In the rows, 128 means zero.
Each row is followed by its group and then its class within the group.
[108 144  68 108 141 106 135 119 211 109  97 119 111 153 111 167 160 131
 138 143 110  61 145 155 107 125  69 166 127 135 128 151 118 129 133 130
 116 145 153 170 151 180 130 153 132  97 141 150 141 160 115 114 129 134
  77 131 143 240 110 124 153 174 114 110 211 151]
fozu:E
[149 117 160 164 144 137 150 139  48 130 110  89 141  95 130 110 102 126
 151 117 149 187  99  88 147 124 199  99 138 155 147 129 164 141 123 118
 151 108 103  95  91  66  94  90 139 170 110 113 111 110 131  92  93 150
 153 133 108  91 134 135  61  95 100 146  81 143]
Zuvu:Q
[127 118  95  86 127 134 148 121 168 141 129 122 119 128 123 113 124 131
 137 149 149 105 133 103  96  88  95 138 143 175  93 144 141 132 122 128
 114 114 140 125 147 114 109 134 130 128 142 158 117 154 122 120  87 142
 126 135 128 152 135 133 102 127 109 127 173 173]
Zuvu:Q
[137 142 143 115 126 110 124 130 153 130 145 145 123 156 123 107 118 149
 101 116 138 155 136 157 101  95 128 126 144 145 132 104 103 120 151 126
 101 135 127 101 141 157 141 125 150 130 130 131 144 144 147 138 107 139
 113 122 125 150 148 129 128 123 135 105 141 152]
foz:J
[ 98 143 109 133 127 121 155 127 164 134 112  89 129 124 122 142 134 114
 151 151 135 101 151 105 139 107 101 134 123 153 129 156 133 150 136 145
 124 154 123 148 170 145 106 129 131 118 151 147 139 148 118 124 114 119
 107 114 130 157 144 144 175 163  92 138 162 141]
Zuvu:Q
[119 133 108 136 148 109 133 138 185 125 120  93 119 146 113 159 164 139
 156 125  95 115 126 144 145 122  85 140 127 106 129 126 116 141 134 112
 134 149 119 171 128 162 105 148 132 128 135 135 135 155 106 106 146 142
  93 121 157 165 142 129 148 179  97 112 184 142]
fozu:E
[130 126  39 101 135 117 137 103 200 122 144 131 101 142 105 142 132 180
 130 141 122 100 139 132  94 102  73 149 147 145 100 124 133 130 126  94
 113 120 157 158 125 142 125 154 119 115 138 188 128 141 111 120 131 135
 118 126 135 168 138 121 138 159 115 124 209 162]
fozu:E
[ 84 138  73 133 137 136 144 128 150 150 127 119 114 119 124 136 123 126
 128 124 150  96 134 109  84 127 130 146 145 143 105 151 138 112 128 129
 129 137 151 138 159 145 146 128 134 110 113 128 130 154 118 133 123 123
 133 149 127 153 129 127 149 138 128 131 166 129]
lipod:T
[127 122 128 112  95 142 132 136 132 138 140 108 123 121 118 105 104 132
 146 126 142 136 109  88 126  97 132 143 128 165 122 110 145 143 115 119
 144 124 115 114 146 119  98 133 123 142 148 139 121 162 121 117 107 140
 143 136 123 138 131 140 114 140  77 124 139 169]
Zuvu:Q
[123 143 109 109 127 118 133 128 154 126 126 124 133 143 117 119 122 137
 119 135 160 140 132 161 100  98 104 119 148 149 136 135 117 136 145 122
 106 129 136  99 156 156 135 125 132 136 156 162 138 139 141 133  96 140
 139 126 142 164 147 138 153 131 115 110 161 137]
foz:B
[127 142  98 102 133 125 131 135 164 119 132 128 114 148 134 136 135 129
 134 114 129 107 158 134 105 118  84 143 130 152 127 122 121 119 154 134
 123 121 131 152 119 147 134 146 129 119 143 149 137 142 117 123 134 125
 115 124 134 154 126 107 145 137 132 128 160 128]
fozu:P
[132 118 115 117 132 119 127 144 166 168 121 133 115 134 122 138 143 131
 153 128 112 130 146 143 130 119  95 139 134 120 127 121 116 124 135 116
 146 141 120 151 124 148 110 146 133 128 132 142 140 134 120 110 143 134
  96 116 152 152 131 117 143 150 121 127 156 139]
fozu:E
[116 125 127 129 123 134 140 113 121 131 121 111 128 135 119 137 145 124
 144 131 129 118 131 127 116 156 156 128 153 120 112 171 157 142 124 141
 123 128 132 106 149 136 130 134 144 103 109 101 134 137 137 115 100 113
 129 155 130 162 153 115 113 149 122 118 136 154]
lipod:D
[123 128 161 109 123 128 132 140 156 138 135 128 123 140 108 117 130 151
 148 127 162 101 123 108 117 102 138 135 132 153 129 128 142 119 125 135
 136 148 109 104 150 116 103 132 143 140 177 119 128 157 126 118   4 135
 109 135 111 130 134 133 117 141  80 134 130 174]
Zuvu:U
[144 148  88 107 125 134 127 125 151 129 196 125 126 119 106 120 135 155
 164 113 137  79 128  99  91 110  87 140 133 139 109 110 158 145 135 117
 143 161 136 110 200 180 102 150 124 160 147 138 117 208 127 118  97 121
 113 115 123 171 143 139 121 197  69 112 183 202]
lipod:D
